Here is a tiny trained network, its code and every weight. The questions are about switching its units off for an input and a target symbol, where a switched-off unit gives its printed mean instead of its output.

import numpy as np


def w(rows, s, z=0):
    codes = np.array(rows[::2]) - 128.0
    scale = np.full(codes.shape[1], s)
    scale[-1] = z or s
    return codes * scale


def norm(h):
    return h / np.sqrt((h * h).mean(-1, keepdims=True) + 1e-5)


def softmax(a):
    e = np.exp(a - a.max(-1, keepdims=True))
    return e / e.sum(-1, keepdims=True)


def log_softmax(a):
    a = a - a.max(-1, keepdims=True)
    return a - np.log(np.exp(a).sum(-1, keepdims=True))


def net(x, mask):
    ids = ['αβγδεηθλμξπτφψω'.index(c) for c in x.split()]
    T = len(ids)
    res = E[ids] + P[:T]
    u = 0
    for l in range(2):
        r = norm(res)
        for j in range(3):
            rows = slice(3 * j, 3 * j + 3)
            q, k, v = (r @ M[l][rows].T for M in (Q, K, V))
            z = softmax(np.where(np.tri(T) > 0, q @ k.T / 3**0.5, -1e9)) @ v
            o = O[l][rows]
            res = res + np.where(mask[u + j], z, o[:, -1]) @ o[:, :-1]
        u += 3
    return log_softmax(norm(res)[-1] @ U[:, :-1].T + U[:, -1])


Q, K, V, O = {}, {}, {}, {}
E = w([
[155,130,130],'α',
[177,180,130],'β',
[133,121,101],'γ',
[123,136,174],'δ',
[101,58,141],'ε',
[35,127,161],'η',
[132,122,99],'θ',
[225,143,150],'λ',
[152,121,125],'μ',
[36,102,77],'ξ',
[32,134,2],'π',
[113,120,185],'τ',
[99,142,123],'φ',
[131,123,99],'ψ',
[49,183,124],'ω',
],0.0095)
P = w([
[59,172,254],'0',
[44,145,228],'1',
[42,135,220],'2',
[41,119,205],'3',
[32,121,199],'4',
[29,116,192],'5',
[24,113,173],'6',
[23,109,164],'7',
[18,103,160],'8',
[7,99,149],'9',
[16,93,132],'10',
[2,100,129],'11',
[13,96,125],'12',
[14,98,110],'13',
],0.001)
Q[0] = w([
[48,71,77],'0.h0',
[178,158,148],'0.h0',
[52,87,116],'0.h0',
[219,149,107],'0.h1',
[110,204,173],'0.h1',
[5,104,126],'0.h1',
[149,95,47],'0.h2',
[41,80,193],'0.h2',
[226,121,63],'0.h2',
],0.011)
K[0] = w([
[138,56,166],'0.h0',
[91,177,107],'0.h0',
[162,70,191],'0.h0',
[180,110,132],'0.h1',
[130,229,120],'0.h1',
[49,86,67],'0.h1',
[193,2,64],'0.h2',
[17,123,222],'0.h2',
[228,82,68],'0.h2',
],0.0097)
V[0] = w([
[160,7,119],'0.h0',
[131,60,219],'0.h0',
[53,102,146],'0.h0',
[210,123,111],'0.h1',
[4,90,46],'0.h1',
[145,97,145],'0.h1',
[39,75,122],'0.h2',
[2,176,233],'0.h2',
[60,154,172],'0.h2',
],0.0042)
O[0] = w([
[137,60,199,205],'0.h0',
[143,75,82,153],'0.h0',
[210,103,69,143],'0.h0',
[89,95,124,119],'0.h1',
[223,173,131,253],'0.h1',
[138,83,117,123],'0.h1',
[152,143,107,188],'0.h2',
[254,124,22,83],'0.h2',
[222,104,116,111],'0.h2',
],0.003,0.0024)
Q[1] = w([
[106,173,89],'1.h0',
[78,114,159],'1.h0',
[122,177,129],'1.h0',
[168,88,191],'1.h1',
[125,184,89],'1.h1',
[126,149,99],'1.h1',
[221,183,180],'1.h2',
[184,178,253],'1.h2',
[72,83,168],'1.h2',
],0.0066)
K[1] = w([
[134,122,121],'1.h0',
[157,146,122],'1.h0',
[94,87,121],'1.h0',
[158,109,167],'1.h1',
[70,153,99],'1.h1',
[58,190,146],'1.h1',
[38,220,173],'1.h2',
[2,150,99],'1.h2',
[118,64,91],'1.h2',
],0.0069)
V[1] = w([
[158,42,28],'1.h0',
[140,49,199],'1.h0',
[206,194,176],'1.h0',
[141,121,156],'1.h1',
[97,4,93],'1.h1',
[128,142,48],'1.h1',
[157,154,205],'1.h2',
[72,77,67],'1.h2',
[211,3,174],'1.h2',
],0.0028)
O[1] = w([
[49,187,185,7],'1.h0',
[98,211,140,110],'1.h0',
[87,210,70,94],'1.h0',
[158,193,185,123],'1.h1',
[80,155,2,100],'1.h1',
[63,110,144,98],'1.h1',
[162,173,17,147],'1.h2',
[190,90,185,130],'1.h2',
[181,49,124,78],'1.h2',
],0.002,0.0011)
U = w([
[81,130,19,99],'α',
[187,6,99,214],'β',
[135,186,121,135],'γ',
[114,94,13,96],'δ',
[141,154,123,90],'ε',
[221,112,169,110],'η',
[140,132,113,24],'θ',
[140,124,123,2],'λ',
[200,119,242,74],'μ',
[39,65,211,170],'ξ',
[216,147,50,133],'π',
[219,141,143,126],'τ',
[96,122,111,133],'φ',
[122,217,194,156],'ψ',
[127,217,40,83],'ω',
],0.013,0.0054)

Each question gives the input, a string of symbols that net reads in full, and the target symbol t.
The units are the heads (3 rows each of Q, K, V and O). Each row of codes is followed by its name. A weight is (code - 128) times the scale printed after its matrix; where a second scale follows, it is the last column's (O and U).
mask holds one flag per head, layer by layer. A switched-off head (its flag False) gives its mean, the last column of its rows in O, instead of its output. The means were averaged over made-up inputs and are rounded, as every weight is.
A unit's drop is (log p(t) with every unit on - log p(t) with that unit switched off) / (log p(t) with every unit on - log p(t) with every unit switched off).
The circuit of an input: a set's keep is (log p(t) with only the set's units on - log p(t) with every unit switched off) / (log p(t) with every unit on - log p(t) with every unit switched off). Starting from all 6 units, units are removed one at a time, each time the one whose removal leaves the highest keep (on an exact tie, the one counted first), for as long as the keep stays at least 0.8.
circuit, biggest first: the units of the circuit, biggest drop first
unit that matters most: the unit with the biggest drop
heads that matter: for each layer, one digit per head in row order, 1 if its drop is at least 0.15 and else 0, layers parted by /
drop of u: that unit's drop, to one decimal
input β γ ψ φ γ γ γ γ ψ ψ γ γ, target ψ: circuit, biggest first => (0.h0 0.h2 0.h1)
input η ξ δ θ η γ η, target α: circuit, biggest first => (0.h2 0.h0)
input π γ ψ ω φ ψ λ δ μ μ μ β, target ψ: circuit, biggest first => (0.h2)
input δ γ γ, target α: heads that matter => 101 / 001
input β δ γ, target α: heads that matter => 001 / 000
input ξ θ μ μ γ μ γ μ ψ, target ξ: heads that matter => 001 / 000
input θ γ γ μ ψ θ μ β, target ψ: circuit, biggest first => (0.h1 0.h2)
input γ γ θ γ γ γ β γ ε η γ γ π θ, target β: circuit, biggest first => (0.h2 1.h2 0.h1 0.h0)
input γ ω η, target ω: circuit, biggest first => (0.h2 0.h0 0.h1)
input β ω γ γ β ψ γ γ, target ψ: heads that matter => 111 / 010
input μ δ γ η, target α: heads that matter => 001 / 010
input λ β ψ γ γ μ ψ ω γ ξ η ψ, target ξ: heads that matter => 101 / 000
input ε γ λ γ η, target β: circuit, biggest first => (0.h2 0.h1 0.h0)
input γ ψ μ β γ ψ θ π θ, target ξ: unit that matters most => 0.h2
input β ε π γ η η γ η, target β: drop of 0.h0 => 0.8
input ξ γ ε ω γ γ θ, target β: drop of 0.h0 => 2.9
input μ ψ λ α μ ψ φ π β γ γ μ, target ξ: drop of 1.h0 => 0.0
